Below is a small trained network, with its code and all its weights. Each question gives an input and a class and asks what happens when units are switched off, that is, made to give their printed mean instead of their output.

import numpy as np


def w(rows, s, z=0):
    codes = np.array(rows[::2]) - 128.0
    scale = np.full(codes.shape[1], s)
    scale[-1] = z or s
    return codes * scale


def f(y):
    return y / 2 * (1 + np.tanh(0.7978845608 * (y + 0.044715 * y**3)))


def log_softmax(a):
    a = a - a.max(-1, keepdims=True)
    return a - np.log(np.exp(a).sum(-1, keepdims=True))


def net(x, mask):
    res = np.array(x, float).reshape(1, 2) / 4 @ E
    y = f(res @ A[0][:, :-1].T + A[0][:, -1])
    res = res + np.where(mask, y, B[0][:, -1]) @ B[0][:, :-1]
    return log_softmax(res[-1] @ U[:, :-1].T + U[:, -1])


A, B = {}, {}
E = w([
[217,146,64,1,188,134],'x0',
[155,68,217,108,22,41],'x1',
],0.013)
A[0] = w([
[156,148,28,148,195,253,253],'n0',
[187,143,179,148,102,19,26],'n1',
[109,173,145,221,78,164,3],'n2',
[97,129,223,193,85,98,240],'n3',
[224,133,134,7,176,111,202],'n4',
[145,197,138,35,151,213,107],'n5',
[104,180,5,199,144,205,134],'n6',
[26,96,117,167,91,133,109],'n7',
[176,150,116,60,145,186,42],'n8',
[176,161,91,89,181,63,4],'n9',
[81,124,174,199,133,152,43],'n10',
[91,129,254,187,56,213,227],'n11',
[178,212,33,140,108,108,7],'n12',
[59,101,56,118,199,190,39],'n13',
[88,115,53,154,170,174,9],'n14',
],0.0093,0.0057)
B[0] = w([
[214,103,35,138,57,25,250],'n0',
[183,47,203,39,53,235,174],'n1',
[191,128,198,183,197,231,167],'n2',
[219,158,77,138,164,64,224],'n3',
[237,160,97,179,199,75,230],'n4',
[109,162,127,183,180,180,181],'n5',
[219,88,133,161,134,73,221],'n6',
[244,92,85,138,182,126,180],'n7',
[178,93,142,176,186,152,166],'n8',
[199,61,178,175,195,220,157],'n9',
[206,95,140,98,216,202,170],'n10',
[222,111,57,169,171,77,226],'n11',
[176,37,154,71,208,212,147],'n12',
[228,38,162,60,61,142,184],'n13',
[156,2,185,74,109,132,167],'n14',
],0.0085,0.018)
U = w([
[220,1,196,80,45,97,135],'0',
[181,125,137,202,250,148,103],'1',
[175,183,65,172,108,12,229],'2',
[44,211,172,173,11,203,3],'3',
[24,129,112,143,81,198,3],'4',
[72,175,178,103,72,171,3],'5',
[94,217,184,197,31,148,3],'6',
],0.0095,0.0057)

Each question gives the input, the list of numbers given to net, and the class t.
The units are the neurons (one row each of A and B). Each row of codes is followed by its name. A weight is (code - 128) times the scale printed after its matrix; where a second scale follows, it is the last column's (A, B and U).
mask holds one flag per neuron, in row order. A switched-off neuron (its flag False) gives its mean, the last column of its row in B, instead of its output. The means were averaged over made-up inputs and are rounded, as every weight is.
A unit's drop is (log p(t) with every unit on - log p(t) with that unit switched off) / (log p(t) with every unit on - log p(t) with every unit switched off).
The circuit of an input: a set's keep is (log p(t) with only the set's units on - log p(t) with every unit switched off) / (log p(t) with every unit on - log p(t) with every unit switched off). Starting from the 12 units with the biggest drops (on a tie, the unit counted first), units are removed one at a time, each time the one whose removal leaves the highest keep (on an exact tie, the one counted first), for as long as the keep stays at least 0.8.
units of the circuit, in order: the units of the circuit, biggest drop first
unit that matters most: the unit with the biggest drop
k most important neurons: the k neurons with the biggest drops, biggest first
drop of u: that unit's drop, to one decimal
input [-5,1], class 1: unit that matters most => n0
input [-6,-6], class 0: units of the circuit, in order => n13, n14
input [-5,4], class 1: units of the circuit, in order => n0, n13
input [-3,0], class 2: 2 most important neurons => n9, n5
input [6,-6], class 0: 2 most important neurons => n0, n13
input [-3,3], class 2: 3 most important neurons => n13, n3, n14
input [3,3], class 2: 2 most important neurons => n13, n14
input [6,-8], class 0: 2 most important neurons => n13, n0
input [4,1], class 1: 2 most important neurons => n0, n3
input [2,-3], class 2: drop of n3 => -0.1
input [-1,-2], class 2: drop of n1 => 0.3
